Below is a small trained network, with its code and all its weights. Each question gives an input and a target symbol and asks what happens when units are switched off, that is, made to give their printed mean instead of their output.

import numpy as np


def w(rows, s, z=0):
    codes = np.array(rows[::2]) - 128.0
    scale = np.full(codes.shape[1], s)
    scale[-1] = z or s
    return codes * scale


def f(y):
    return np.maximum(y, 0)


def softmax(a):
    e = np.exp(a - a.max(-1, keepdims=True))
    return e / e.sum(-1, keepdims=True)


def log_softmax(a):
    a = a - a.max(-1, keepdims=True)
    return a - np.log(np.exp(a).sum(-1, keepdims=True))


def net(x, mask):
    ids = ['αβγδζηθλμξπστφψ'.index(c) for c in x.split()]
    T = len(ids)
    res = E[ids] + P[:T]
    u = 0
    for l in range(2):
        q, k, v = (res @ M[l].T for M in (Q, K, V))
        z = softmax(np.where(np.tri(T) > 0, q @ k.T / 4**0.5, -1e9)) @ v
        res = res + np.where(mask[u], z, O[l][:, -1]) @ O[l][:, :-1]
        u += 1
        y = f(res @ A[l][:, :-1].T + A[l][:, -1])
        res = res + np.where(mask[u : u + 12], y, B[l][:, -1]) @ B[l][:, :-1]
        u += 12
    return log_softmax(res[-1] @ U[:, :-1].T + U[:, -1])


Q, K, V, O, A, B = {}, {}, {}, {}, {}, {}
E = w([
[52,109,176],'α',
[196,9,147],'β',
[87,214,124],'γ',
[163,132,103],'δ',
[179,242,181],'ζ',
[155,230,196],'η',
[105,220,193],'θ',
[84,115,143],'λ',
[116,114,162],'μ',
[129,127,90],'ξ',
[153,119,171],'π',
[121,120,122],'σ',
[192,5,153],'τ',
[149,27,157],'φ',
[129,220,150],'ψ',
],0.012)
P = w([
[156,153,26],'0',
[205,158,253],'1',
[148,163,247],'2',
[164,173,255],'3',
[84,136,217],'4',
[90,136,221],'5',
[97,137,219],'6',
[97,135,218],'7',
[116,137,211],'8',
[104,133,213],'9',
[125,142,198],'10',
[112,139,196],'11',
[134,147,176],'12',
[125,145,168],'13',
],0.0066)
Q[0] = w([
[166,204,193],'0.h1',
[94,18,84],'0.h1',
[115,5,107],'0.h1',
[89,61,88],'0.h1',
],0.011)
K[0] = w([
[86,126,36],'0.h1',
[137,123,222],'0.h1',
[120,95,255],'0.h1',
[136,114,215],'0.h1',
],0.0087)
V[0] = w([
[215,128,202],'0.h1',
[195,166,131],'0.h1',
[146,155,69],'0.h1',
[138,126,5],'0.h1',
],0.012)
O[0] = w([
[223,119,200,236],'0.h1',
[210,99,113,177],'0.h1',
[130,110,35,89],'0.h1',
[116,145,6,4],'0.h1',
],0.011,0.0037)
A[0] = w([
[105,206,92,176],'0.n1',
[97,253,145,254],'0.n2',
[142,135,43,74],'0.n3',
[142,53,128,120],'0.n4',
[141,116,151,125],'0.n5',
[149,78,153,114],'0.n6',
[87,109,152,108],'0.n7',
[136,105,142,127],'0.n8',
[109,152,7,56],'0.n9',
[136,31,163,254],'0.n10',
[169,116,102,136],'0.n11',
[180,81,101,165],'0.n12',
],0.011,0.0038)
B[0] = w([
[89,143,109,165],'0.n1',
[111,255,119,201],'0.n2',
[122,24,62,149],'0.n3',
[145,127,65,160],'0.n4',
[103,110,108,180],'0.n5',
[114,100,71,196],'0.n6',
[160,121,114,151],'0.n7',
[128,92,123,163],'0.n8',
[92,68,88,162],'0.n9',
[155,74,81,246],'0.n10',
[171,135,102,137],'0.n11',
[195,61,71,149],'0.n12',
],0.01,0.013)
Q[1] = w([
[60,255,81],'1.h1',
[197,21,185],'1.h1',
[94,179,105],'1.h1',
[76,133,108],'1.h1',
],0.0079)
K[1] = w([
[138,172,2],'1.h1',
[137,103,224],'1.h1',
[61,153,29],'1.h1',
[174,77,37],'1.h1',
],0.0058)
V[1] = w([
[10,131,147],'1.h1',
[147,185,166],'1.h1',
[144,171,152],'1.h1',
[96,94,97],'1.h1',
],0.012)
O[1] = w([
[1,161,42,58],'1.h1',
[94,123,182,2],'1.h1',
[87,97,191,39],'1.h1',
[165,149,26,205],'1.h1',
],0.0073,0.019)
A[1] = w([
[75,175,117,151],'1.n1',
[114,97,79,3],'1.n2',
[111,43,118,150],'1.n3',
[155,65,90,113],'1.n4',
[129,90,96,122],'1.n5',
[153,12,109,189],'1.n6',
[105,167,127,213],'1.n7',
[188,153,163,140],'1.n8',
[62,178,82,29],'1.n9',
[119,105,84,36],'1.n10',
[160,103,187,191],'1.n11',
[168,109,135,89],'1.n12',
],0.011,0.006)
B[1] = w([
[79,92,147,165],'1.n1',
[192,98,254,171],'1.n2',
[209,233,86,176],'1.n3',
[70,198,196,223],'1.n4',
[133,131,202,177],'1.n5',
[48,230,37,252],'1.n6',
[56,115,150,155],'1.n7',
[81,129,154,201],'1.n8',
[105,19,159,196],'1.n9',
[208,69,227,170],'1.n10',
[140,55,81,204],'1.n11',
[52,95,219,188],'1.n12',
],0.0063,0.029)
U = w([
[180,134,158,11],'α',
[136,67,51,177],'β',
[195,104,75,59],'γ',
[47,106,144,102],'δ',
[68,157,216,87],'ζ',
[176,43,120,84],'η',
[79,88,66,254],'θ',
[73,191,95,215],'λ',
[178,120,160,59],'μ',
[127,137,187,182],'ξ',
[145,74,196,206],'π',
[128,79,225,28],'σ',
[127,245,111,71],'τ',
[131,139,2,206],'φ',
[108,36,121,178],'ψ',
],0.0076,0.0037)

Each question gives the input, a string of symbols that net reads in full, and the target symbol t.
The units are the heads (4 rows each of Q, K, V and O) and the neurons (one row each of A and B). Each row of codes is followed by its name. A weight is (code - 128) times the scale printed after its matrix; where a second scale follows, it is the last column's (O, A, B and U).
mask holds one flag per unit, layer by layer, with each layer's heads first. A switched-off unit (its flag False) gives its mean, the last column of its rows in O or B, instead of its output. The means were averaged over made-up inputs and are rounded, as every weight is.
A unit's drop is (log p(t) with every unit on - log p(t) with that unit switched off) / (log p(t) with every unit on - log p(t) with every unit switched off).
The circuit of an input: a set's keep is (log p(t) with only the set's units on - log p(t) with every unit switched off) / (log p(t) with every unit on - log p(t) with every unit switched off). Starting from the 12 units with the biggest drops (on a tie, the unit counted first), units are removed one at a time, each time the one whose removal leaves the highest keep (on an exact tie, the one counted first), for as long as the keep stays at least 0.8.
circuit, biggest first: the units of the circuit, biggest drop first
k most important neurons: the k neurons with the biggest drops, biggest first
top k neurons in layer l: the k neurons of layer l with the biggest drops, biggest first
input θ λ π η π ξ α λ λ γ θ, target ζ: circuit, biggest first -> (1.h1 0.n2)
input ψ τ μ π σ τ μ θ μ θ ψ μ μ θ, target φ: circuit, biggest first -> (0.h1 1.h1 0.n9)
input ζ λ μ γ ζ, target π: circuit, biggest first -> (1.h1 1.n6)
input φ τ τ δ μ σ β γ γ τ φ φ γ, target τ: circuit, biggest first -> (0.n2 1.n9)
input μ ψ ξ ξ π α ζ, target λ: 2 most important neurons -> (0.n10 0.n2)
input ψ λ η π θ β ξ ψ, target φ: circuit, biggest first -> (0.h1 0.n9 1.h1)
input ψ μ φ δ π ψ μ θ ζ β, target τ: most important neuron -> (1.n6)
input φ β δ μ μ ζ, target τ: 4 most important neurons -> (0.n2 1.n9 1.n11 0.n10)
input ζ δ α θ ψ, target π: 2 most important neurons -> (1.n6 0.n10)
input δ ψ γ ξ ζ σ β φ φ ψ φ ζ, target γ: top 2 neurons in layer 0 -> (0.n9 0.n3)
input ξ π μ φ θ α φ ξ θ, target η: 3 most important neurons -> (1.n2 1.n10 1.n9)
input η ξ ξ μ ψ ψ φ φ θ ζ θ ψ, target σ: circuit, biggest first -> (1.h1 1.n6)
input θ η ξ ζ, target ζ: circuit, biggest first -> (1.h1 0.n10)
input ξ η φ γ, target η: most important neuron -> (1.n2)
input ψ η η ξ θ ψ ξ ζ τ η δ φ φ η, target φ: circuit, biggest first -> (0.h1 1.h1 0.n9 0.n3)
input δ ξ ψ α γ, target γ: top 3 neurons in layer 0 -> (0.n3 0.n9 0.n12)
input λ φ φ γ γ θ φ φ ξ β φ σ θ τ, target τ: 3 most important neurons -> (1.n6 1.n4 1.n3)
input ξ τ π τ θ μ θ λ φ θ θ β, target τ: top 4 neurons in layer 1 -> (1.n6 1.n3 1.n4 1.n9)
input λ β η τ γ, target θ: 2 most important neurons -> (1.n9 0.n2)
input ξ δ λ η β θ α τ τ ψ γ α θ η, target η: top 3 neurons in layer 0 -> (0.n9 0.n3 0.n1)
input θ π λ η ξ ψ ψ μ θ δ β η, target ζ: top 2 neurons in layer 0 -> (0.n2 0.n10)
input σ γ θ α φ θ σ β θ β θ β θ, target β: top 4 neurons in layer 1 -> (1.n9 1.n6 1.n10 1.n2)
input σ ψ φ, target τ: top 3 neurons in layer 0 -> (0.n10 0.n6 0.n2)
